Here is a tiny trained network, its code and every weight. The questions are about switching its units off for an input and a target symbol, where a switched-off unit gives its printed mean instead of its output.

import numpy as np


def w(rows, s, z=0):
    codes = np.array(rows[::2]) - 128.0
    scale = np.full(codes.shape[1], s)
    scale[-1] = z or s
    return codes * scale


def f(y):
    return np.maximum(y, 0)


def softmax(a):
    e = np.exp(a - a.max(-1, keepdims=True))
    return e / e.sum(-1, keepdims=True)


def log_softmax(a):
    a = a - a.max(-1, keepdims=True)
    return a - np.log(np.exp(a).sum(-1, keepdims=True))


def net(x, mask):
    ids = ['αβεζθμ'.index(c) for c in x.split()]
    T = len(ids)
    res = E[ids] + P[:T]
    r = res
    for j in range(2):
        rows = slice(2 * j, 2 * j + 2)
        q, k, v = (r @ M[0][rows].T for M in (Q, K, V))
        z = softmax(np.where(np.tri(T) > 0, q @ k.T / 2**0.5, -1e9)) @ v
        o = O[0][rows]
        res = res + np.where(mask[j], z, o[:, -1]) @ o[:, :-1]
    y = f(res @ A[0][:, :-1].T + A[0][:, -1])
    res = res + np.where(mask[2:14], y, B[0][:, -1]) @ B[0][:, :-1]
    return log_softmax(res[-1] @ U[:, :-1].T + U[:, -1])


Q, K, V, O, A, B = {}, {}, {}, {}, {}, {}
E = w([
[62,127,62,68,126,204],'α',
[29,139,230,128,126,152],'β',
[139,2,141,97,171,139],'ε',
[211,115,132,193,99,208],'ζ',
[4,165,72,171,170,116],'θ',
[58,171,146,69,110,149],'μ',
],0.0098)
P = w([
[93,60,78,216,5,126],'0',
[66,109,181,103,201,195],'1',
[255,243,215,143,194,115],'2',
[201,178,45,167,35,160],'3',
[59,87,176,113,197,175],'4',
[249,233,182,147,218,106],'5',
[163,203,68,171,16,175],'6',
],0.0061)
Q[0] = w([
[140,78,116,174,10,155],'h0',
[2,54,119,110,100,119],'h0',
[67,75,164,189,162,196],'h1',
[97,155,82,179,31,125],'h1',
],0.021)
K[0] = w([
[154,150,156,100,94,243],'h0',
[77,93,152,125,3,99],'h0',
[87,82,152,224,90,112],'h1',
[94,224,126,146,61,186],'h1',
],0.021)
V[0] = w([
[111,131,228,139,85,49],'h0',
[168,164,173,3,80,215],'h0',
[115,114,94,12,190,170],'h1',
[175,28,155,68,56,55],'h1',
],0.012)
O[0] = w([
[47,186,124,57,241,108,58],'h0',
[62,64,223,129,35,8,93],'h0',
[181,52,42,48,133,99,92],'h1',
[150,200,217,2,36,145,3],'h1',
],0.0062,0.0042)
A[0] = w([
[81,68,58,108,84,163,118],'n0',
[155,188,125,88,81,131,215],'n1',
[194,77,178,100,169,103,79],'n2',
[135,186,107,131,48,71,135],'n3',
[146,46,161,71,140,133,225],'n4',
[134,178,155,91,242,105,2],'n5',
[57,137,100,132,47,119,99],'n6',
[115,67,41,55,91,140,39],'n7',
[95,90,155,60,229,109,119],'n8',
[161,187,107,158,139,43,131],'n9',
[153,127,127,96,188,137,123],'n10',
[67,161,7,95,43,118,96],'n11',
],0.011,0.0037)
B[0] = w([
[77,16,186,166,131,122,253],'n0',
[186,111,48,79,188,137,174],'n1',
[121,226,200,77,127,198,173],'n2',
[190,190,30,68,178,135,174],'n3',
[58,74,35,41,185,81,222],'n4',
[224,11,199,80,22,135,209],'n5',
[175,139,206,88,206,194,220],'n6',
[152,161,248,245,113,185,200],'n7',
[100,214,46,251,45,62,206],'n8',
[55,148,69,212,178,166,167],'n9',
[206,174,162,130,127,115,194],'n10',
[130,229,61,51,21,6,229],'n11',
],0.012,0.0048)
U = w([
[78,2,132,87,159,97,167],'α',
[125,114,182,123,15,85,7],'β',
[123,161,118,39,113,89,187],'ε',
[57,190,224,129,180,161,145],'ζ',
[202,108,124,185,143,164,169],'θ',
[56,140,78,154,127,79,123],'μ',
],0.0066,0.0017)

Each question gives the input, a string of symbols that net reads in full, and the target symbol t.
The units are the heads (2 rows each of Q, K, V and O) and the neurons (one row each of A and B). Each row of codes is followed by its name. A weight is (code - 128) times the scale printed after its matrix; where a second scale follows, it is the last column's (O, A, B and U).
mask holds one flag per unit, heads first, then neurons. A switched-off unit (its flag False) gives its mean, the last column of its rows in O or B, instead of its output. The means were averaged over made-up inputs and are rounded, as every weight is.
A unit's drop is (log p(t) with every unit on - log p(t) with that unit switched off) / (log p(t) with every unit on - log p(t) with every unit switched off).
The circuit of an input: a set's keep is (log p(t) with only the set's units on - log p(t) with every unit switched off) / (log p(t) with every unit on - log p(t) with every unit switched off). Starting from the 12 units with the biggest drops (on a tie, the unit counted first), units are removed one at a time, each time the one whose removal leaves the highest keep (on an exact tie, the one counted first), for as long as the keep stays at least 0.8.
units of the circuit, in order: the units of the circuit, biggest drop first
most important unit: the unit with the biggest drop
k most important neurons: the k neurons with the biggest drops, biggest first
which heads matter: for each layer, one digit per head in row order, 1 if its drop is at least 0.15 and else 0, layers parted by /
drop of u: that unit's drop, to one decimal
input θ β θ α ζ θ, target θ: units of the circuit, in order => (h0, n5, n11)
input β β β θ ε, target β: units of the circuit, in order => (n8, n5, h0)
input α θ α α θ, target α: units of the circuit, in order => (n0, h1)
input α μ ζ ε, target α: units of the circuit, in order => (n4, h0, n11)
input μ β ζ, target ζ: units of the circuit, in order => (h0, n5, n2)
input α β ζ, target ζ: units of the circuit, in order => (h0, n2, n5)
input α ζ θ θ ζ, target α: units of the circuit, in order => (h0, n8, n7, n4)
input μ α θ β ε, target μ: which heads matter => 10
input θ ε β μ μ ε, target ε: most important unit => n4
input ε θ μ, target θ: 3 most important neurons => (n11, n4, n1)
input β ε ζ β μ, target β: units of the circuit, in order => (h0, n5, n8)
input μ α α, target α: units of the circuit, in order => (h0, h1, n4)
input ε θ ε ε ζ β, target ε: units of the circuit, in order => (h1, n1)
input α α μ β ε ζ, target ε: most important neuron => (n2)
input ζ β α ε α, target ζ: drop of h1 => 1.1
input θ α β ε μ β, target θ: drop of n2 => 0.0
input ζ β θ α θ, target ζ: drop of n4 => 0.1
input μ θ θ μ, target ε: drop of n7 => 0.0
input α α β μ β μ, target μ: 3 most important neurons => (n8, n9, n6)
input ε θ μ α ζ, target ε: most important neuron => (n0)
